Below are the code and all the weights of a small trained network. Each question names an input and a class and asks about switching units off, where a switched-off unit gives its printed mean instead of its output.

import numpy as np


def w(rows, s, z=0):
    codes = np.array(rows[::2]) - 128.0
    scale = np.full(codes.shape[1], s)
    scale[-1] = z or s
    return codes * scale


def norm(h):
    return h / np.sqrt((h * h).mean(-1, keepdims=True) + 1e-5)


def f(y):
    return np.maximum(y, 0)


def log_softmax(a):
    a = a - a.max(-1, keepdims=True)
    return a - np.log(np.exp(a).sum(-1, keepdims=True))


def net(x, mask):
    res = np.array(x, float).reshape(1, 5) / 4 @ E
    u = 0
    for l in range(2):
        y = f(norm(res) @ A[l][:, :-1].T + A[l][:, -1])
        res = res + np.where(mask[u : u + 4], y, B[l][:, -1]) @ B[l][:, :-1]
        u += 4
    return log_softmax(norm(res)[-1] @ U[:, :-1].T + U[:, -1])


A, B = {}, {}
E = w([
[98,93,222,83,145,112,79,33],'x0',
[108,164,98,65,201,95,155,213],'x1',
[134,139,108,128,128,123,112,111],'x2',
[250,129,144,147,143,147,176,111],'x3',
[130,124,128,127,126,124,125,130],'x4',
],0.012)
A[0] = w([
[230,124,123,198,120,141,163,129,9],'L0N1',
[149,182,99,70,166,78,142,223,82],'L0N2',
[254,183,153,66,153,54,234,91,86],'L0N3',
[167,97,118,39,251,93,161,96,2],'L0N4',
],0.0075,0.0089)
B[0] = w([
[119,83,19,44,68,147,155,100,171],'L0N1',
[81,60,81,170,172,163,102,75,233],'L0N2',
[157,144,193,173,147,149,98,163,254],'L0N3',
[193,248,192,113,92,28,95,222,167],'L0N4',
],0.011,0.0058)
A[1] = w([
[93,166,98,233,23,131,117,172,60],'L1N1',
[64,192,137,1,170,93,160,125,2],'L1N2',
[158,178,143,30,156,75,109,155,85],'L1N3',
[58,123,118,119,41,115,134,82,82],'L1N4',
],0.0092,0.0086)
B[1] = w([
[179,182,230,73,52,4,96,220,252],'L1N1',
[195,91,94,149,193,32,184,40,188],'L1N2',
[101,105,193,102,129,67,160,141,213],'L1N3',
[97,202,161,92,125,212,178,188,253],'L1N4',
],0.011,0.0033)
U = w([
[170,199,225,95,89,54,117,209,253],'0',
[32,136,199,101,87,209,97,72,93],'1',
[34,121,43,146,159,119,111,204,130],'2',
[71,108,146,85,210,13,121,87,66],'3',
[228,126,87,168,3,174,175,144,66],'4',
[214,88,206,160,143,159,116,33,97],'5',
[210,137,87,174,251,169,178,191,77],'6',
],0.019,0.0058)

Each question gives the input, the list of numbers given to net, and the class t.
The units are the neurons (one row each of A and B). Each row of codes is followed by its name. A weight is (code - 128) times the scale printed after its matrix; where a second scale follows, it is the last column's (A, B and U).
mask holds one flag per neuron, layer by layer. A switched-off neuron (its flag False) gives its mean, the last column of its row in B, instead of its output. The means were averaged over made-up inputs and are rounded, as every weight is.
A unit's drop is (log p(t) with every unit on - log p(t) with that unit switched off) / (log p(t) with every unit on - log p(t) with every unit switched off).
The circuit of an input: a set's keep is (log p(t) with only the set's units on - log p(t) with every unit switched off) / (log p(t) with every unit on - log p(t) with every unit switched off). Starting from all 8 units, units are removed one at a time, each time the one whose removal leaves the highest keep (on an exact tie, the one counted first), for as long as the keep stays at least 0.8.
circuit, biggest first: the units of the circuit, biggest drop first
top k neurons: the k neurons with the biggest drops, biggest first
k most important neurons of layer l: the k neurons of layer l with the biggest drops, biggest first
drop when u is switched off: that unit's drop, to one decimal
input [0,5,-7,4,-4], class 6: circuit, biggest first	(L0N2)
input [6,2,-6,0,7], class 3: circuit, biggest first	(L0N3, L1N2)
input [-6,4,0,0,4], class 2: circuit, biggest first	(L0N2, L0N3)
input [6,-6,5,0,2], class 1: top 3 neurons	(L0N3, L1N4, L1N2)
input [-1,-4,1,-7,8], class 0: top 2 neurons	(L1N1, L0N2)
input [0,6,-8,-3,-5], class 2: 2 most important neurons of layer 1	(L1N1, L1N3)
input [0,0,0,3,-6], class 4: top 3 neurons	(L0N1, L0N2, L1N1)
input [-8,0,7,-1,4], class 0: top 2 neurons	(L1N1, L0N1)
input [0,-7,2,8,0], class 4: top 2 neurons	(L0N1, L0N2)
input [-4,-3,-7,0,-7], class 0: top 2 neurons	(L1N1, L0N2)
input [-8,-8,1,-2,5], class 0: drop when L1N1 is switched off	1.1
input [-1,-6,-5,-5,2], class 0: drop when L0N4 is switched off	0.0
input [-4,-8,-8,-1,-2], class 0: drop when L1N1 is switched off	1.2
input [2,7,-4,-4,0], class 3: circuit, biggest first	(L1N2)
input [0,-1,-8,5,4], class 4: drop when L1N2 is switched off	0.1
